Below are the code and all the weights of a small trained network. Each question names an input and a target symbol and asks about switching units off, where a switched-off unit gives its printed mean instead of its output.

import numpy as np


def w(rows, s, z=0):
    codes = np.array(rows[::2]) - 128.0
    scale = np.full(codes.shape[1], s)
    scale[-1] = z or s
    return codes * scale


def f(y):
    return y / 2 * (1 + np.tanh(0.7978845608 * (y + 0.044715 * y**3)))


def softmax(a):
    e = np.exp(a - a.max(-1, keepdims=True))
    return e / e.sum(-1, keepdims=True)


def log_softmax(a):
    a = a - a.max(-1, keepdims=True)
    return a - np.log(np.exp(a).sum(-1, keepdims=True))


def net(x, mask):
    ids = ['ΘΛΠαβδ'.index(c) for c in x.split()]
    T = len(ids)
    res = E[ids] + P[:T]
    u = 0
    for l in range(2):
        r = res
        for j in range(3):
            rows = slice(2 * j, 2 * j + 2)
            q, k, v = (r @ M[l][rows].T for M in (Q, K, V))
            z = softmax(np.where(np.tri(T) > 0, q @ k.T / 2**0.5, -1e9)) @ v
            o = O[l][rows]
            res = res + np.where(mask[u + j], z, o[:, -1]) @ o[:, :-1]
        u += 3
        y = f(res @ A[l][:, :-1].T + A[l][:, -1])
        res = res + np.where(mask[u : u + 8], y, B[l][:, -1]) @ B[l][:, :-1]
        u += 8
    return log_softmax(res[-1] @ U[:, :-1].T + U[:, -1])


Q, K, V, O, A, B = {}, {}, {}, {}, {}, {}
E = w([
[95,163,142,8,116,19],'Θ',
[106,96,156,169,133,69],'Λ',
[189,168,216,112,198,103],'Π',
[36,114,167,124,201,73],'α',
[195,75,112,173,127,143],'β',
[179,42,170,58,115,69],'δ',
],0.019)
P = w([
[107,151,57,99,183,85],'0',
[203,62,105,173,102,117],'1',
[77,129,104,105,145,164],'2',
[162,112,147,191,2,134],'3',
[22,121,132,137,97,232],'4',
[147,115,121,192,6,148],'5',
],0.012)
Q[0] = w([
[92,160,118,62,133,79],'L0H0',
[129,150,72,126,72,121],'L0H0',
[107,86,117,172,75,106],'L0H1',
[177,111,230,155,181,194],'L0H1',
[221,142,141,155,69,154],'L0H2',
[81,71,117,6,111,143],'L0H2',
],0.015)
K[0] = w([
[136,187,68,125,47,45],'L0H0',
[121,85,40,63,174,94],'L0H0',
[82,75,101,137,63,126],'L0H1',
[139,171,252,154,131,41],'L0H1',
[182,175,85,96,53,195],'L0H2',
[132,12,141,51,191,91],'L0H2',
],0.012)
V[0] = w([
[52,154,142,55,104,240],'L0H0',
[89,91,64,132,254,106],'L0H0',
[51,99,222,101,75,220],'L0H1',
[176,136,126,50,202,151],'L0H1',
[196,105,12,133,120,46],'L0H2',
[122,75,140,92,156,203],'L0H2',
],0.0066)
O[0] = w([
[130,31,110,100,227,185,2],'L0H0',
[62,181,150,134,1,200,225],'L0H0',
[200,139,223,146,170,72,73],'L0H1',
[76,157,159,117,122,177,162],'L0H1',
[206,91,161,185,197,118,150],'L0H2',
[145,150,99,141,83,157,108],'L0H2',
],0.0058,0.0045)
A[0] = w([
[133,121,129,90,75,148,124],'L0N0',
[113,111,106,93,108,137,97],'L0N1',
[71,152,99,68,190,143,73],'L0N2',
[98,140,120,124,132,246,61],'L0N3',
[120,137,35,102,117,202,2],'L0N4',
[168,138,121,95,69,111,64],'L0N5',
[227,113,175,133,135,151,116],'L0N6',
[74,149,142,95,87,137,97],'L0N7',
],0.013,0.0053)
B[0] = w([
[118,86,159,168,184,85,158],'L0N0',
[149,118,145,169,116,88,138],'L0N1',
[246,127,161,121,81,174,244],'L0N2',
[157,97,151,222,148,44,148],'L0N3',
[171,218,167,37,39,73,125],'L0N4',
[172,110,117,137,208,157,173],'L0N5',
[106,146,141,92,122,201,238],'L0N6',
[162,120,126,214,204,165,254],'L0N7',
],0.011,0.0057)
Q[1] = w([
[93,104,209,155,117,53],'L1H0',
[125,117,160,247,193,180],'L1H0',
[130,171,163,172,176,181],'L1H1',
[185,96,122,217,81,82],'L1H1',
[121,144,162,84,123,101],'L1H2',
[180,131,167,222,189,98],'L1H2',
],0.011)
K[1] = w([
[83,108,169,137,146,111],'L1H0',
[71,1,167,124,93,140],'L1H0',
[51,211,200,50,159,57],'L1H1',
[54,137,56,195,95,112],'L1H1',
[97,192,159,103,141,143],'L1H2',
[90,18,130,205,128,142],'L1H2',
],0.01)
V[1] = w([
[111,157,187,84,235,145],'L1H0',
[150,254,78,153,137,78],'L1H0',
[147,155,125,91,139,86],'L1H1',
[97,130,220,89,53,180],'L1H1',
[197,137,107,206,152,86],'L1H2',
[127,96,97,123,112,210],'L1H2',
],0.0063)
O[1] = w([
[145,118,19,63,167,229,145],'L1H0',
[66,74,178,124,63,192,31],'L1H0',
[112,77,125,107,113,169,85],'L1H1',
[55,139,12,91,69,183,204],'L1H1',
[110,155,161,3,99,109,253],'L1H2',
[153,148,62,126,64,87,147],'L1H2',
],0.0062,0.0038)
A[1] = w([
[107,115,156,2,44,113,32],'L1N0',
[89,156,89,133,154,32,1],'L1N1',
[40,148,57,164,164,77,121],'L1N2',
[217,141,48,154,67,216,25],'L1N3',
[119,142,94,131,61,88,67],'L1N4',
[91,76,123,21,153,40,137],'L1N5',
[138,56,135,183,149,48,96],'L1N6',
[203,91,115,28,113,130,17],'L1N7',
],0.0085,0.0069)
B[1] = w([
[158,154,110,196,174,120,131],'L1N0',
[112,65,200,140,107,237,131],'L1N1',
[100,111,255,66,150,96,222],'L1N2',
[54,116,164,153,178,123,255],'L1N3',
[184,131,143,177,112,114,111],'L1N4',
[159,194,117,193,208,169,209],'L1N5',
[86,131,6,73,125,175,242],'L1N6',
[111,33,158,130,112,116,235],'L1N7',
],0.0091,0.0027)
U = w([
[207,165,112,110,81,81,253],'Θ',
[173,131,183,242,178,199,60],'Λ',
[156,205,149,2,121,220,175],'Π',
[94,161,230,81,195,60,142],'α',
[177,164,104,82,247,91,154],'β',
[213,82,209,38,162,130,75],'δ',
],0.0061,0.004)

Each question gives the input, a string of symbols that net reads in full, and the target symbol t.
The units are the heads (2 rows each of Q, K, V and O) and the neurons (one row each of A and B). Each row of codes is followed by its name. A weight is (code - 128) times the scale printed after its matrix; where a second scale follows, it is the last column's (O, A, B and U).
mask holds one flag per unit, layer by layer, with each layer's heads first. A switched-off unit (its flag False) gives its mean, the last column of its rows in O or B, instead of its output. The means were averaged over made-up inputs and are rounded, as every weight is.
A unit's drop is (log p(t) with every unit on - log p(t) with that unit switched off) / (log p(t) with every unit on - log p(t) with every unit switched off).
The circuit of an input: a set's keep is (log p(t) with only the set's units on - log p(t) with every unit switched off) / (log p(t) with every unit on - log p(t) with every unit switched off). Starting from the 12 units with the biggest drops (on a tie, the unit counted first), units are removed one at a time, each time the one whose removal leaves the highest keep (on an exact tie, the one counted first), for as long as the keep stays at least 0.8.
circuit, biggest first: the units of the circuit, biggest drop first
k most important neurons: the k neurons with the biggest drops, biggest first
heads that matter: for each layer, one digit per head in row order, 1 if its drop is at least 0.15 and else 0, layers parted by /
drop when u is switched off: that unit's drop, to one decimal
input α α δ α Θ, target δ: heads that matter	100 / 000
input Θ δ δ Θ α, target Λ: circuit, biggest first	L0N7
input Π Π α Θ α, target δ: circuit, biggest first	L0H0, L0N2
input Λ Λ Π Π, target Π: circuit, biggest first	L0N6, L0N7
input Θ α Λ, target α: circuit, biggest first	L0N2, L1N2
input β δ δ Π, target Π: circuit, biggest first	L0N6, L1H1
input Π β Π, target Θ: 2 most important neurons	L0N6, L0N3
input Π β α δ α, target β: heads that matter	110 / 100
input α Π α, target Π: circuit, biggest first	L0N2, L1H0, L0N0
input Π Π δ α β, target Θ: heads that matter	001 / 000
input α Θ α, target δ: heads that matter	100 / 010
input Θ δ α α δ, target Λ: 3 most important neurons	L1N5, L1N0, L0N7
input α α δ, target β: 2 most important neurons	L0N0, L0N2
input β δ α, target Λ: circuit, biggest first	L0N7, L0N2, L0H2
input Θ α Θ, target Λ: 2 most important neurons	L0N7, L0N2
input α β α, target Θ: drop when L1H0 is switched off	0.1
input Θ Π Λ Θ, target β: drop when L1N6 is switched off	0.2
input α δ Λ, target α: drop when L1N2 is switched off	0.8
